Below are the code and all the weights of a small trained network. Each question names an input and a class and asks about switching units off, where a switched-off unit gives its printed mean instead of its output.

import numpy as np


def w(rows, s, z=0):
    codes = np.array(rows[::2]) - 128.0
    scale = np.full(codes.shape[1], s)
    scale[-1] = z or s
    return codes * scale


def norm(h):
    return h / np.sqrt((h * h).mean(-1, keepdims=True) + 1e-5)


def f(y):
    return y / 2 * (1 + np.tanh(0.7978845608 * (y + 0.044715 * y**3)))


def log_softmax(a):
    a = a - a.max(-1, keepdims=True)
    return a - np.log(np.exp(a).sum(-1, keepdims=True))


def net(x, mask):
    res = np.array(x, float).reshape(1, 5) / 4 @ E
    u = 0
    for l in range(2):
        y = f(norm(res) @ A[l][:, :-1].T + A[l][:, -1])
        res = res + np.where(mask[u : u + 5], y, B[l][:, -1]) @ B[l][:, :-1]
        u += 5
    return log_softmax(norm(res)[-1] @ U[:, :-1].T + U[:, -1])


A, B = {}, {}
E = w([
[136,146,100],'x0',
[54,103,62],'x1',
[215,173,159],'x2',
[135,4,23],'x3',
[133,140,114],'x4',
],0.0039)
A[0] = w([
[193,138,195,84],'0.n0',
[103,64,65,46],'0.n1',
[225,11,163,248],'0.n2',
[93,76,123,3],'0.n3',
[37,52,3,118],'0.n4',
],0.0071,0.0022)
B[0] = w([
[89,117,166,160],'0.n0',
[123,93,116,164],'0.n1',
[221,248,3,219],'0.n2',
[73,69,143,123],'0.n3',
[174,122,195,254],'0.n4',
],0.0055,0.0048)
A[1] = w([
[81,105,128,252],'1.n0',
[95,31,79,27],'1.n1',
[151,208,156,174],'1.n2',
[1,104,213,26],'1.n3',
[187,110,134,63],'1.n4',
],0.0081,0.0021)
B[1] = w([
[133,133,12,164],'1.n0',
[136,91,176,160],'1.n1',
[77,92,156,252],'1.n2',
[110,206,118,226],'1.n3',
[99,135,93,143],'1.n4',
],0.011,0.0033)
U = w([
[68,166,204,218],'0',
[119,205,54,167],'1',
[199,91,67,204],'2',
[90,10,95,4],'3',
[171,138,252,1],'4',
],0.012,0.0025)

Each question gives the input, the list of numbers given to net, and the class t.
The units are the neurons (one row each of A and B). Each row of codes is followed by its name. A weight is (code - 128) times the scale printed after its matrix; where a second scale follows, it is the last column's (A, B and U).
mask holds one flag per neuron, layer by layer. A switched-off neuron (its flag False) gives its mean, the last column of its row in B, instead of its output. The means were averaged over made-up inputs and are rounded, as every weight is.
A unit's drop is (log p(t) with every unit on - log p(t) with that unit switched off) / (log p(t) with every unit on - log p(t) with every unit switched off).
The circuit of an input: a set's keep is (log p(t) with only the set's units on - log p(t) with every unit switched off) / (log p(t) with every unit on - log p(t) with every unit switched off). Starting from all 10 units, units are removed one at a time, each time the one whose removal leaves the highest keep (on an exact tie, the one counted first), for as long as the keep stays at least 0.8.
circuit, biggest first: the units of the circuit, biggest drop first
unit that matters most: the unit with the biggest drop
k most important neurons: the k neurons with the biggest drops, biggest first
k most important neurons of layer l: the k neurons of layer l with the biggest drops, biggest first
drop of u: that unit's drop, to one decimal
input [-5,-2,8,6,3], class 1: unit that matters most -> 0.n2
input [6,7,4,1,1], class 2: 2 most important neurons of layer 1 -> (1.n2, 1.n3)
input [7,5,3,0,7], class 0: 3 most important neurons -> (0.n4, 0.n2, 1.n0)
input [-3,4,-7,-7,-6], class 1: circuit, biggest first -> (1.n0, 0.n4)
input [-3,-5,1,1,-8], class 1: 3 most important neurons -> (0.n2, 0.n4, 1.n1)
input [7,-6,-3,0,8], class 0: circuit, biggest first -> (0.n4, 0.n2, 1.n0)
input [-8,-8,-4,1,6], class 2: 2 most important neurons -> (0.n2, 1.n3)
input [-3,-6,6,4,3], class 1: 3 most important neurons -> (0.n2, 0.n4, 1.n1)
input [-8,1,-4,-5,6], class 1: 4 most important neurons -> (0.n2, 0.n4, 1.n3, 1.n0)
input [-6,5,-1,-2,-7], class 1: 3 most important neurons -> (1.n0, 1.n3, 1.n2)
input [-4,-5,1,1,4], class 1: 3 most important neurons -> (0.n2, 0.n4, 1.n1)
input [2,6,4,-2,-6], class 0: 2 most important neurons of layer 1 -> (1.n2, 1.n4)
input [1,7,6,-4,7], class 0: drop of 0.n2 -> 0.5
input [2,8,3,-1,6], class 0: drop of 0.n4 -> 1.6
input [6,2,2,-3,1], class 0: drop of 0.n2 -> 0.2
